[ 239  102 -218    3 -305 -162 -107  -25   23  -79   56  174 -198  156
  -85    7 -186   80  100    9  -95   50 -111   38 -370  162  -64 -100
    8   29 -202  -64  364   36  107  288 -247  256  152   -7  356  -39
  187]  (98)
[ 143  -83  -22  150 -364   -6   -8  -59  103   39   28  -26  -23  176
    6   66 -154   70   57   10   27 -137  -46   40 -179   93   38   30
  -98  -37  -68 -113   39  174  218  -62  -25   43  114  -71    0  -53
  313]  (98)
[ 639 -118  -53  -13  233  264   37  189  -68   81  -22  187  -49   70
   28  -65  202  129   79  -13  -69  -91  117  526  348  -97  106 -283
  -22  110  -34 -141  -87   74  -11  276  -65  -93  138  233  119 -146
   58]  (117)
[ -89  150  219  -47 -184  -50   61  -24   90  -80  -98   28   67    3
   40   13   -1  160 -107  160  137  105  116   58   66  151 -176   79
   90  -49   50  136  110  107  -72  143  -60  196  -43   30    6  159
 -223]  (109)
[ 516   70  100   12 -241  133 -306 -340  -89 -148 -366  -29 -348   57
  -32   85  458  344 -177 -182    3  535  302  -58 -243  113 -355   83
 -141  294    8  164  182    9  -34  180 -126  451  -93  263  278   64
   64]  (108)
[ 344   96 -405 -129  229    0 -196  113   30   20   60  343   86  133
 -280 -174 -381   55  -66 -162 -407  118 -353  241  -92 -188 -205  -85
  106  128 -217  -74  354 -370  163  172 -174   38   93   83  398 -150
  217]  (106)
[ 331   49 -475   29  277  -45 -225  -40  -89  124  -30  232  -10  142
 -217 -133 -148 -101   50  -58 -618   89 -390  233 -310 -211 -185 -264
  133  121 -162   56  257 -492  174    1 -176  -27  142  165  329    0
   55]  (12)
[ 607   92 -591 -153  268  103 -373  -94 -289  -52  -61  268 -294   49
 -366 -167    8  108 -176 -379 -549  345 -157   77 -268 -180 -331 -230
   34  334 -219  -31  483 -494   43  241 -299  179   30  309  502 -115
  110]  (109)
[ 290  186 -212 -183 -145 -146 -293 -221 -104 -198 -155  117 -418   47
   22    5   36  229  -92 -190  108  422  136 -101 -207  164 -267  -21
 -121  194 -156   51  483 -116  -36  454 -184  333   66  111  361   23
  109]  (109)
[  79  149    2 -196  -92   12  -63  -14   48  -83 -232  -29 -142  -12
  106   47   52  248 -133  -99  433  249  205   20   44  174 -162   86
  -86  230  -83   76  209   19   63  295  -45    0   43   28  -63   29
  154]  (160)
[  27  156  150 -267   79  -31  -14 -195 -132 -113 -268 -126 -187 -105
  129   53  153  216 -240 -137  387  327  264  -26   69  155 -327   58
   25   93   84  165   67  -14 -134  197  -54  137 -163  135   12    5
   53]  (185)
[-100   21  156 -124 -158  -71  181  236   75  164   79  263  169  147
  -60  -71  -21   41  250  119   88 -174  -18  106  291  -44  158 -221
   83   27   21  103  128   81  -24  281  -84   68  -83   67   10  -20
  -75]  (54)
[ 410  -30   37  -16 -130  191  -95 -133  -35   23 -302  -92  -58   84
  -30   92  168  179 -172  -94    9  231  116  175  -59   58 -260   41
  -49  187   26   16   69  111  126  -16  -34  145   -5  139   36  -12
  138]  (109)
[  34  -65  563  -21 -395   79  243   69   86   40  -66  -84  -17   12
  372  201  318   77   15  228  548 -213  465  362  376  263   91  -35
   68  -95  272  177 -221  573 -157  143   32  -24 -123  -99 -387  168
 -206]  (32)
[ 523  -97   35   72 -131   86  -98   86   -3  -40   33  163 -224  178
  196   45  114  103  210   65  -52 -168   46  361   43  115   84 -218
 -127   48   11 -140  120  143   40  324  -84  124  216  -27  230  107
   17]  (108)
[-285 -100  624   -6   77   32  394   -8 -126  209 -236 -185  276  -79
  245   59  520   17  -58  303  359 -136  420  114  624   11  111  -90
  225  -38  251  324 -428  287 -262 -168   93 -101 -326  248 -608  183
 -368]  (32)
[ 489  127 -377 -173 -116   -8 -272  -54  -20 -310  -49  189 -472   95
  -24   58 -159  282 -155 -255  126  365  114   80 -433  233 -260   -3
 -120  310 -195  -37  491 -127   38  549 -184  272   79  -49  403  -82
  275]  (106)
[-327  127  333  -50 -309  -56  211 -160  132 -169 -254 -193 -265  -64
  400   92  232  105  -81  177  731   76  337 -143  186  397  -55  211
  -48   50  117  318 -106  240 -127  191   45  117  -65  -76 -446  198
 -100]  (160)
[ 366  108 -122 -190  254  106  -51  182 -154    6  -32  188  -10  -62
  -13 -143   24  143  -67  -33 -162   23   37  345  162  -70 -122 -183
  142  121  -82  -22  177 -157  -65  256 -106   12   41  198  189  -50
  -51]  (117)
[  30   82  242 -169 -178  -96   33  -46  244 -283 -209  -17 -341   19
  417   69   18  271   44   41  845  226  432   26   75  402  -39  135
 -236   93   28  -57  149  245 -102  574   53  155   84 -235  -73  114
   60]  (54)
[ 382  -91   87   -4  100  109  -70  137 -115  351  -18  174  333  191
 -197  -89   80    4   70  118 -642  -75 -289  387  348 -247   -6 -263
  184 -124  -45   33  -85   40   47 -302 -149    6   11  344  172   39
  -74]  (108)
[-196   33  333  -48 -169 -206  302  262   80   61   58   53  154   58
  338   73  -66  -35  196  401  299 -435  163  212  447  253  285 -107
   34 -268   55 -124  -37  427 -132  250   -6   14  177 -180 -222  140
 -197]  (164)
[ 223  104 -152   94 -246   38 -305 -409  -16  -19 -286 -252 -141   87
 -101  212   76   81 -237   34 -274  315 -163 -142 -552   94 -412  299
 -104   83  -46  110  160 -102  285 -447  -46  263  114   91  136  306
   52]  (117)
[ 351  118 -278  -47  102  -21 -167   -1 -169  -29  -80  205 -101  106
 -199  -97   27   79  -77  -59 -389  227 -119  143 -189  -39 -233 -129
  132  140 -133  147  263 -249   28  141 -229  122   63  176  273  -94
   86]  (160)
[ 282  -39  139 -205  104   62   32  182   30   -1 -163   25 -116  -14
  284  -41   72  216    3 -123  418   30  317  386  248   87   -6 -172
   20  133  -33  -43   -4  115 -131  388  -42 -120  -59   60 -169 -191
   52]  (108)
[-137  131   86   57 -106 -117    6  -55   90   79 -122   -3  179   83
   22   38  -34  -36  -54  286 -161   14 -153  -12  -48   64  -62  113
  128  -76  -29  142   35   30   67 -202  -67  114   60   18  -70  231
 -155]  (106)
[ -28  -18  171  -12   66   -5  180  254  -12  147    0  123  220   40
  264  -44  -88  -51  226  308  -91 -404  -26  392  277   53  148 -180
  238 -191   38  -43  -60  186  -69   23   82  -69  140  -80  -48  109
 -123]  (54)
[ 240  151 -282 -106   -8   -7 -199   26  -64   57  -81  255  -61  122
 -336  -62  -23  112  -55 -228 -289  187 -154  -15 -106 -154 -145 -111
   26  237 -204   87  304 -275   95  205 -263  134  -29  246  307 -129
  147]  (108)
[ 294    9   59   76 -455  -12  -63  -44  142  -13  -71   29 -124  208
   74  129   21   84   39  119  -73  -15  -43  140 -217  199  -63   35
  -74   15   -9   58   53  229  156   64  -98  215  123  -60   79  101
   95]  (12)
[ 192  126 -397   33  156  -77 -248 -176  -92   81 -187  148   -8  137
 -302 -130    7  -62  -51  -40 -576  292 -321  -21 -330 -199 -267  -84
   67  209 -167  141  291 -465  192 -148 -216   87   82  222  263  102
   37]  (160)
[  90  -65  252  -34 -259   43  129  127  122  131  -41   21   64   78
  119   95   -1   59   97  100  200 -158   -5  142  338   93   76    5
  -60 -123   22   60 -135  339   21  -61  -40   31 -127   55  -64   -2
  123]  (108)
[ 552  -57 -278   -4 -110   27 -237  111   10   67  198  376  -69  226
 -156  -11 -124   66  170   35 -503  -55 -299  333    1  -61   17 -218
 -113  -49 -175 -109  230  -13  130  173 -224   74  262   22  476   18
  134]  (160)
[ 591   53 -501   40 -403  -84 -644 -440 -130 -229  -50  190 -555  258
 -246   88  -46  192  -93 -292 -598  508 -168 -227 -776  140 -418   51
 -147  174 -234  115  582 -280  154    3 -269  538   70   84  715  143
  320]  (98)
[-568   -2  369   77  -63  -33  300  -21    3  359  -12 -194  427  -89
   36   42   63 -208   12  367  -72 -363 -255  -70  282 -102   47   46
  184 -300  202  203 -292  128   32 -571  105  -69 -140   53 -357  273
 -318]  (109)
[ -67  -93  324  124   -1  248  336  187   69  279  -79  -13  345   36
    1   53  151  -45   78  280  -94 -317 -155  332  420  -63  144  -28
   96 -149  194  148 -516  287   46 -270   78  -75  -63  111 -143  -63
  -34]  (108)
[ 899  -81 -520 -118  306  179 -349   97 -136   -2  -53  436 -145  246
 -383 -156  -48  262  -60 -384 -568  387 -168  460 -133 -307 -246 -333
   -9  387 -198   -3  310 -465  134  374 -201   27   73  321  582 -316
  359]  (12)
[ 119 -140  273   87 -136   58   69    1   57  195   20   51   92  154
  161  108  144  -19  138  395 -152 -203  -90  272  327   49  -45  -90
  -28 -147  195  184 -198  178   16 -236  -17   54  -16  131  -69  314
 -107]  (185)
[ 448  156 -283 -128   39 -107 -146  -28 -127 -111   34  306 -212  103
  -35 -126 -196  146  -33  -51 -205   59  -78  248 -227  100 -175 -117
   10   65 -208  -68  407 -113   22  462 -215  281  179   12  441  -92
  132]  (32)
[ 493   -7 -160 -241  487  174   40  201 -177   93 -187  139  -48  -57
  -74 -108  164  223  -61 -241   99  157  228  345  332 -124 -142 -329
   61  275  -46  -75   45  -96  -77  371  -68  -92  -34  441  158 -316
  270]  (164)
[-444  106  357   25 -421 -139  126 -102   43  169  -91  -83  274  -37
   60   79   59 -211 -124  276  -60 -176 -111 -140  125    3  -16  104
  241 -229   96  319  -64  134  -63 -379 -102  140 -333   64 -250  228
 -314]  (185)
[ 438 -131  142   57  -64  189   96   16 -155  194   60  159   32  131
  -63  -20  316   76  112  137 -315 -197   92  412  217  -76   14 -359
  127   70  144  100  -76  155    1   72  -73   61  -25  264   41   72
  -99]  (32)
[ 493   16 -443 -177  328   13 -196  166 -202    1  115  412  -18  177
 -333 -201 -168  144   42 -290 -556  201 -173  327  -52 -229 -178 -330
  127  170 -180  -51  291 -352   -7  268 -187   10   79  216  557 -244
  211]  (98)
[ 154  -79   12   14  -94  140  138  171  -25  156  107  178    5  123
  -27   43  136  -74   51  109 -198 -252  -84  309  242  -46   57 -161
   56    5   83  135 -171  146   26  -35  -45  -61  -12  106  -34   11
   38]  (160)
[ -44  -36  164   95 -518 -191  -49  -36  165   44   29   -6   64  229
   61  128 -169   -9  107  257  -76 -136  -44  -33  -53  146  -35  130
  -51 -170   -5  -44  170  286  102 -197  -59  184   90 -185  -54  275
  -48]  (109)
[ 297   73 -120 -241  325   32  -86  122 -120   36  -36  191  -39  -26
  -37  -74   19  154  -25  -82   15  101   31  395   76  -94 -177 -220
   49  185   10   59  205 -195   11  383 -105   -8   55  163  221  -80
   12]  (32)
[ 128 -150  369  -15  -13  246  243  159  187   94 -218 -184   47  -26
  354  145  210  140   12  158  445 -202  194  395  432  105   43   -5
   18    2  179   71 -380  327   -2  -62  145 -255  -64   55 -436   57
  -39]  (108)
[ 176  -21   54 -142 -365  -45  -97  -76   92 -138   -4   81 -390  158
   83  125   13  309   14 -103  478  173  271 -116   10  246   13  122
 -344   81  -37  -72  206  227   -8  354  -48  227   58 -125   72   46
  240]  (54)
[ 641  -64 -133 -172   36   30 -157  215    4  -30  200  410 -213  216
   22  -58 -128  222  109 -133  -44  -43   79  503  225   40   -3 -261
 -143   52  -97 -140  280   81   52  502 -122   32  235   -1  334  -62
  240]  (32)
[ 330   41  -32 -198  132  117   42  220  -90  -77   65  193 -129  -58
   63  -19   33  207  -45 -120  179   34  226  349  166   69  -79 -167
   79   70  -32  -19   57   77 -135  444  -71   31  -35  188  214 -230
  118]  (117)
[  35 -120  182  -19 -179  -79  287  255  154  321  206  126  254  214
   -9  -17 -138  -52  229  236   74 -387 -115  295  383  -35  293 -192
   32 -212  -38 -115 -193  390   99    2  -94 -229   51   -6 -237 -168
  140]  (160)
[ 257  154  -98  -33 -389   22 -340 -387 -143 -204 -251   13 -309   69
 -201  144  279  228 -265 -185 -135  572   88 -227 -351   87 -366  240
 -196  218  -20  272  312 -101   40   29 -192  460  -77  111  361  176
   24]  (160)
[ 159  105   41   62 -653  -93  -93  -92  109 -104  105   83 -315  149
   -9  185  -25  138   88  141  130   37  134  -28 -282  297  -43  114
 -155  -78  -26   83  244  325   49  115 -179  380   58  -79  245  184
   39]  (117)
[ 242   42  137  -56 -198   43   96  -77  -52   19  -78  121 -175   73
  -72   23  272  169  -30   20  217   99  264   32   96  111  -42 -112
  -46  164   34  101  101  209  -22  333 -149  179  -61  151  -53  -33
   75]  (32)
[-366  122  248   97 -209 -166   69 -148   39  115 -314 -240  230   -7
   48   96  134  -55  -85  222   89   62  -15 -202 -121   43  -98  153
  143  -83   55  288   -2   25   49 -375    1   54 -108    2 -304  198
 -185]  (98)
[  74   27  207   24 -460   32 -108 -238   58  -97 -284 -194 -136   61
  223  202  172   85 -184   85  133  133  116   24 -177  216 -179  199
  -46   52   83  179   73   98   41  -85   31  216  -36 -145 -149  293
 -136]  (54)
[ 215 -181  399   47 -154   68  178   11    7  400  -74  -15  346  179
  -24   30  266  -58  153  275 -252 -183  -85  353  332 -121   74 -297
  211 -175  126  171 -210  245   20 -339  -73    7 -202  243 -168  122
 -264]  (117)
[ 226   25  293  -20 -295   16  115   28  202  -90 -163    6  -45  151
  231  159   58  208   48  162  440   59  238  295  152  301  -68   93
 -144   48  103   23  -30  324   23  336   -5  158   81 -100   20   91
   78]  (164)
[ 144  -15  305 -233 -140   42  139  303  137  -56   36   74 -174  -29
  318   58  117  267  -10  -64  809   -3  503  368  514  235  108 -156
 -108    3   78   47  -70  370 -229  633   -8  -36  -33   17 -139 -152
   32]  (12)
[ 710 -112  -25  -93  252  189  -71  188 -170  180  168  378   26  179
 -217 -107   86  265  167  -92 -256  -10   78  561  316 -126  -36 -360
   -9   73  -11 -110   68   30   32  349 -196   26   97  309  374 -189
  226]  (98)
[ -31  -74  256  129 -580  -93  137   95  146  194  134   42  245  178
   67  111 -140  -91  109  272 -144 -382  -96  166  139   86  130  -17
   26 -311   32   26  -61  402   82 -195  -37  127  -15  -96  -86   99
  -47]  (12)
[  77   51 -239   59 -216 -158  -29   80   88 -169   85  282 -116  288
  -23   -3 -317  186  220   97 -171   26  -72  -62 -229  204  -22   92
  -82   63 -117  -32  243   37   74  187  -66  209  226 -188  345   24
  314]  (106)
[-231  147  169 -108   82   10  237   76  -95  184  -45   51  306  -56
  -21  -68  -58  -39  -18  126  -79 -145 -110   98  193  -50  -82  -32
  332 -176   52  197 -138   84  -78 -178   -6   -6 -173  209  -61   -7
  -86]  (54)
[-380  164  170  -33 -289 -268  145   36  116   99   36   50  185   68
   29  -14 -208  -89   44  170   64 -168 -120  -82  133   77   42   82
  134 -280  -36  119   19  172  -26  -38  -71  115   23  -88  -81   50
  -65]  (12)
[-151   57  288  -88  110  -74  219  130   27   77 -154   -9  191  -64
  126   -8   93  107   -9   57  378   18  213   70  438    3   38    7
   11 -116   66   95 -202  178 -167   83    3  -67  -58  133 -189 -118
   12]  (164)
[ 232  -34 -182   53 -398  -66 -119   32  109  -19  183  202 -189  233
  -73  114 -197   34  173   13 -159 -100 -151   35 -205  139   33  -21
 -175  -16  -69  -61  183  112  150  127 -139  195  154 -103  302    9
  263]  (164)
[ 353  181 -305 -148  -11   26 -310 -223 -263 -190 -263   50 -333   -9
 -250   20  153  173 -249 -393 -123  529   65 -105 -451   28 -419   28
   20  343  -50  200  458 -372    7  224 -256  386 -116  205  432  -64
  102]  (164)
[ 295   -4  -52  -54 -113  -35  -60  108   94  139  201  213  -11  170
 -108  -21 -137   67  179   -3  -92 -144 -119  226   94   29   12 -174
 -108  -96  -62 -115  142  128  131  185 -155  115  153   55  281  -48
  167]  (98)
[-301  150  -31   31 -174 -254  -63  -45  108   86   36   18  211   88
  -32   -7 -378 -170   43  216 -280  -45 -391 -155 -193   31 -122   90
  134 -265  -96   80   62   -2   92 -372  -81   46   45  -72  110  148
   72]  (185)
[ 467  -99   62   48   27   73   15   75   26   92   23  173   24  200
  103  -46   12   89  118  125 -144  -78  -24  403  154   66  -33 -171
  -11  -26   -6  -93  -22  155   22  139  -76  110  171   65  139    8
  110]  (106)
[  54 -171  518   -8 -225  133  278  230  268   45  -59  -76   74  100
  348  165   61  186  114  239  657 -245  219  293  487  230  173   70
 -142 -114  208   -1 -284  574   19  117  181  -71   12 -158 -309   15
   80]  (109)
[ 182   21   96   70 -223  182   -1 -244 -124   65 -208  -60    1   13
 -142  151  279  159 -158   21  -85  142   94  -68  -10   34 -226  165
  -64   94   97  204  -16  131  126 -238  -42  192 -107  218   39  161
  106]  (32)
[ 439  -61 -132  122 -361   35 -258 -412 -110   15 -244  -29 -250  199
 -191  108  250  121 -109  -47 -304  377    8  -45 -434   -8 -292   23
  -63  267  -26  266  146  -93  147 -194 -204  263 -133  207  114  113
  150]  (32)
[ 221   95  -27 -139  127   21  -47  157  -44  138   40  240   49   -4
 -160 -152  -32   27  -27  -72 -168   32 -105  198  192 -137  -74 -177
  112  -10 -118   61  105  -63  -46  113 -233   73 -119  312  147 -140
   -7]  (108)
[ -24  -18  244 -100   25   79  164  165   38   93   -9   83  118  -32
  124 -107   64  106   50   69  196 -118  161  125  302    1   22 -100
   83  -17   89   42  -42  115 -123  108   85   -1 -138   79 -133  -24
  -58]  (54)
[  64  137  -98  -25  -94   20   16  -53   10   95  -97  140  108   27
 -199 -102  -61  -47 -107  -38 -235   57 -188  -43   72  -79 -155   30
   50   63  -86  145   93 -127   86  -94 -175  179 -136  287   84   -2
   62]  (164)
[ 366  -44   58   -4 -292  106  -56   39   76   43  -68   78 -147  173
   43  119   73  123   78   65   -7  -12   15  258   12  155 -123  -65
  -88   76   40   22   55  203   97  110 -147  179   44   87  143   87
  122]  (108)
[ -60   66  103  -86    6  157   29 -171 -110   66 -222 -225 -101 -191
   31   82  317   50 -324  -60  183  120  110  -14   58   -2 -185   35
  101   84  105  324  -90 -133  -31 -181   -5   33 -271  263 -230  102
 -169]  (117)
[  85   59  -51  -38  -26  -83   27   71   34   15   57  198  -59   96
   27  -76  -88  -58   75  146 -154 -128 -107  156  117   75  -34 -155
  104  -47  -33   33  149    1  -31  190 -118  145   47   33  131   79
  -97]  (109)
[ 482  -16 -166 -155  425  185  -57   22 -316  185 -100  182   36  -24
 -210 -153  215  104  -88 -185 -351  115   34  290  125 -240 -172 -354
  216  209    6   42  126 -246  -67   83 -194   -2 -171  416  176 -116
   -5]  (106)
[ 572  -71 -261   15  123  227 -413 -328 -176    5 -264  105 -177   75
 -318 -108  331  173 -223 -292 -539  568  -95   11 -246 -238 -495  -43
  -24  358    1  301  233 -526   83 -193 -166  260 -242  424  377   67
   81]  (160)
[ 153   11  177 -200  271  117  219  168 -135   75 -122   88   51  -37
   35 -146  218  127  -21    0  209    4  179  226  519  -72  -11 -250
  170  144   57  103  -78  -10 -148  277  -34  -64 -116  298 -172 -119
  -27]  (117)
[ 112  172  -20 -211  153   21  -20  158  -46 -143  -98  195 -208  -36
   24  -91   33  308  -40 -112  265  221  260  190  131   76  -13  -55
   36  209  -86   44   77  -26 -146  559 -107   30   53   96  127 -208
  102]  (108)
[-761   61  517  203 -209 -188  498  135  309  255   53 -126  437  -29
  348   68 -147 -281  286  674  278 -640 -156   40  386  134  344   90
  122 -462  112   71 -413  411   58 -268  195 -168  192 -232 -594  262
 -249]  (54)
[ 421  -80 -224   61 -101   66  -82   59 -129  249   73  364  161  268
 -422 -127   47  -72   92   50 -835  -39 -385  197   51 -281   23 -288
  117   77 -119   95  132 -149  151 -135 -277   78  -41  252  263  -60
   64]  (160)
[ 205   92 -146  -65  -62  -47 -125 -169  -58 -184 -190   -5 -309  -51
    7   59   94  129 -157 -104  106  297  174  -33 -222  127 -188  -29
  -53  184  -75  109  225 -141  -59  240 -156  219  -88  149  125   33
  -15]  (164)
[ -24  128 -114  -89   55  -41 -116  -68 -145   49  -95   -1  -44  -77
  -76   11   46   13 -158   42 -185  110 -104   -4  -25   -8 -175   -7
   82   -7   -5  146  103 -175  -32  -74 -153  166    4  226  133  112
  -85]  (164)
[-289   34  155  -39   25  -44  188   33    4  287  -91   15  287   42
 -151  -13   89  -71  -75  180 -101  -99  -95  116  261 -178   22  -99
  286  -25   72  332 -145  -37   46 -272  -42 -163 -160  203 -324   86
 -162]  (32)
[-185   18  228  154 -799 -208  -29  -92  341   -4  -38  -84  -67  281
  149  234 -107   56  134  287  242  -45    6 -197 -285  313   54  223
 -195  -91  -29   88  143  348  206 -125  -12  214  140 -260 -194  329
   40]  (54)
